grid =
[[142 112 139 142 122 130 121 127 128 132 111]
 [139 129 131 127 121 129 110 129 119 135 125]
 [149 134 131 137 134 142 122 129 128 127 136]
 [139 130 131 122 132 127 107 127 127 137 137]
 [143 133 132 137 138 135 136 127 141 125 138]
 [130 128 130 120 137 117 115 136 108 130 134]
 [147 132 131 134 140 134 120 132 127 126 138]
 [127 132 124 116 141 126 117 133 124 129 143]
 [137 130 131 123 118 129 106 125 124 141 130]
 [138 131 132 130 145 129 123 129 136 129 148]
 [143 129 132 135 115 131 117 125 126 133 116]]
Rows and columns are counted from 0.
row 0 col 0 = 142
row 10 col 8 = 126
row 8 col 9 = 141
row 3 col 10 = 137
row 4 col 4 = 138
row 3 col 9 = 137
row 1 col 6 = 110
row 2 col 3 = 137
row 6 col 4 = 140
row 3 col 7 = 127
row 2 col 8 = 128
row 3 col 5 = 127
row 1 col 1 = 129
row 5 col 1 = 128
row 10 col 6 = 117
row 5 col 2 = 130
row 7 col 7 = 133
row 4 col 0 = 143
row 3 col 3 = 122
row 1 col 5 = 129
row 6 col 2 = 131
row 9 col 2 = 132
row 2 col 2 = 131
row 2 col 10 = 136
row 4 col 10 = 138
row 0 col 7 = 127
row 9 col 10 = 148
row 1 col 2 = 131
row 5 col 6 = 115
row 9 col 5 = 129
row 2 col 1 = 134

data =
[[133 125 122 122 124 129 136 130 127 131]
 [135 126 145 105 123 131 155 127 111 116]
 [139 132 130 115 126 134 147 131 130 121]
 [130 147 123 141 105 111 122 110 130 133]
 [132 123 126 139 123 125 120 127 114 122]
 [151 114 136 120 145 146 140 149 121 120]
 [123 131 124 133 134 130 121 130 137 131]
 [121 135 125 141 110 130 115 115 149 136]
 [133 112 123 132 139 136 121 128 139 125]
 [140 112 127 127 152 141 125 145 122 118]
 [122 132 118 136 130 136 116 134 147 137]
 [122 131 125 144 130 126 110 121 148 140]
 [128 115 124 126 141 133 112 142 142 125]
 [128 128 130 116 148 142 111 153 136 125]]
Indices start at 0.
row 0 col 0	133
row 9 col 4	152
row 10 col 9	137
row 9 col 1	112
row 7 col 4	110
row 12 col 0	128
row 2 col 6	147
row 8 col 4	139
row 7 col 0	121
row 3 col 2	123
row 13 col 5	142
row 6 col 2	124
row 12 col 1	115
row 13 col 9	125
row 12 col 9	125
row 5 col 3	120
row 2 col 5	134
row 11 col 5	126
row 1 col 6	155
row 1 col 4	123
row 0 col 6	136
row 3 col 8	130
row 1 col 5	131
row 4 col 5	125
row 11 col 9	140
row 7 col 2	125
row 4 col 0	132
row 7 col 9	136
row 8 col 8	139
row 6 col 9	131
row 0 col 2	122
row 12 col 7	142
row 0 col 5	129
row 13 col 4	148
row 2 col 3	115
row 11 col 2	125

x = [127 103 156 133 117 146 118 150 140 117 114 137 109]
x[0] = 127
x[2] = 156
x[9] = 117
x[10] = 114

a =
136,130,129,131,114,142,126,131,146,140
122,135,125,126,139,131,134,106,136,133
138,124,134,123,116,138,118,132,144,141
118,123,140,124,141,123,138,116,134,131
132,128,126,128,127,135,138,124,149,144
129,122,136,121,116,133,108,136,129,122
129,112,141,129,136,122,145,130,130,140
133,135,119,134,128,136,138,121,143,141
143,131,113,129,117,139,129,142,127,134
137,135,113,134,122,131,140,142,119,131
134,125,125,124,124,142,137,124,149,145
132,126,122,131,133,124,153,124,128,133
114,129,131,124,139,124,125,122,113,113
125,139,118,128,119,132,113,127,127,121
134,133,121,128,129,137,141,119,144,145
123,127,125,132,140,120,134,125,107,116
a[0][0] -> 136
a[2][-2] -> 144
a[:, -9] -> [130, 135, 124, 123, 128, 122, 112, 135, 131, 135, 125, 126, 129, 139, 133, 127]
a[:, 4] -> [114, 139, 116, 141, 127, 116, 136, 128, 117, 122, 124, 133, 139, 119, 129, 140]
a[:, 8] -> [146, 136, 144, 134, 149, 129, 130, 143, 127, 119, 149, 128, 113, 127, 144, 107]
a[-4][2] -> 131
a[13][0] -> 125
a[-6] -> [134, 125, 125, 124, 124, 142, 137, 124, 149, 145]
a[-1][3] -> 132
a[-11][-6] -> 116
a[-8][6] -> 129
a[9] -> [137, 135, 113, 134, 122, 131, 140, 142, 119, 131]
a[-8][2] -> 113
a[3][7] -> 116
a[-7][6] -> 140
a[5][-3] -> 136
a[-5] -> [132, 126, 122, 131, 133, 124, 153, 124, 128, 133]
a[8][-6] -> 117
a[9][-3] -> 142
a[-5][-4] -> 153
a[3] -> [118, 123, 140, 124, 141, 123, 138, 116, 134, 131]
a[4][-7] -> 128
a[14] -> [134, 133, 121, 128, 129, 137, 141, 119, 144, 145]
a[-14][-7] -> 123
a[10][-3] -> 124
a[1][-7] -> 126
a[-8] -> [143, 131, 113, 129, 117, 139, 129, 142, 127, 134]
a[10][9] -> 145
a[9][-1] -> 131
a[-4][-5] -> 124
a[-12][-3] -> 124
a[-12][-9] -> 128
a[-16] -> [136, 130, 129, 131, 114, 142, 126, 131, 146, 140]
a[-16][1] -> 130
a[11][8] -> 128
a[-8][-1] -> 134

A = [107 128 121 142 144 101 118 126 143 120 130 102 118 121]
A[0]: 107
A[12]: 118
A[10]: 130
A[4]: 144
A[13]: 121

M =
[[109, 113, 123, 118, 128, 131, 128, 130, 118, 111, 125],
 [131, 135, 142, 149, 138, 135, 116, 118, 117, 117, 111],
 [119, 124, 132, 130, 122, 132, 139, 144, 123, 119, 117],
 [133, 133, 118, 122, 120, 134, 140, 121, 112, 113, 120],
 [126, 137, 137, 139, 146, 131, 128, 127, 122, 118, 121],
 [128, 141, 142, 132, 142, 133, 139, 126, 121, 117, 122],
 [131, 134, 119, 136, 138, 143, 120, 120, 121, 118, 126],
 [136, 126, 125, 139, 122, 129, 122, 130, 149, 148, 134]]
Rows and columns are counted from 0.
(0, 0) => 109
(7, 0) => 136
(0, 10) => 125
(3, 6) => 140
(6, 4) => 138
(3, 0) => 133
(3, 3) => 122
(0, 5) => 131
(6, 2) => 119
(5, 9) => 117
(1, 2) => 142
(0, 1) => 113
(5, 3) => 132
(3, 9) => 113
(4, 2) => 137
(1, 1) => 135
(6, 1) => 134
(5, 0) => 128
(4, 8) => 122
(0, 7) => 130
(3, 10) => 120
(2, 0) => 119
(1, 3) => 149
(3, 4) => 120
(2, 7) => 144
(6, 5) => 143
(0, 4) => 128
(6, 0) => 131
(2, 8) => 123
(6, 8) => 121
(3, 2) => 118
(5, 1) => 141
(4, 10) => 121
(4, 4) => 146
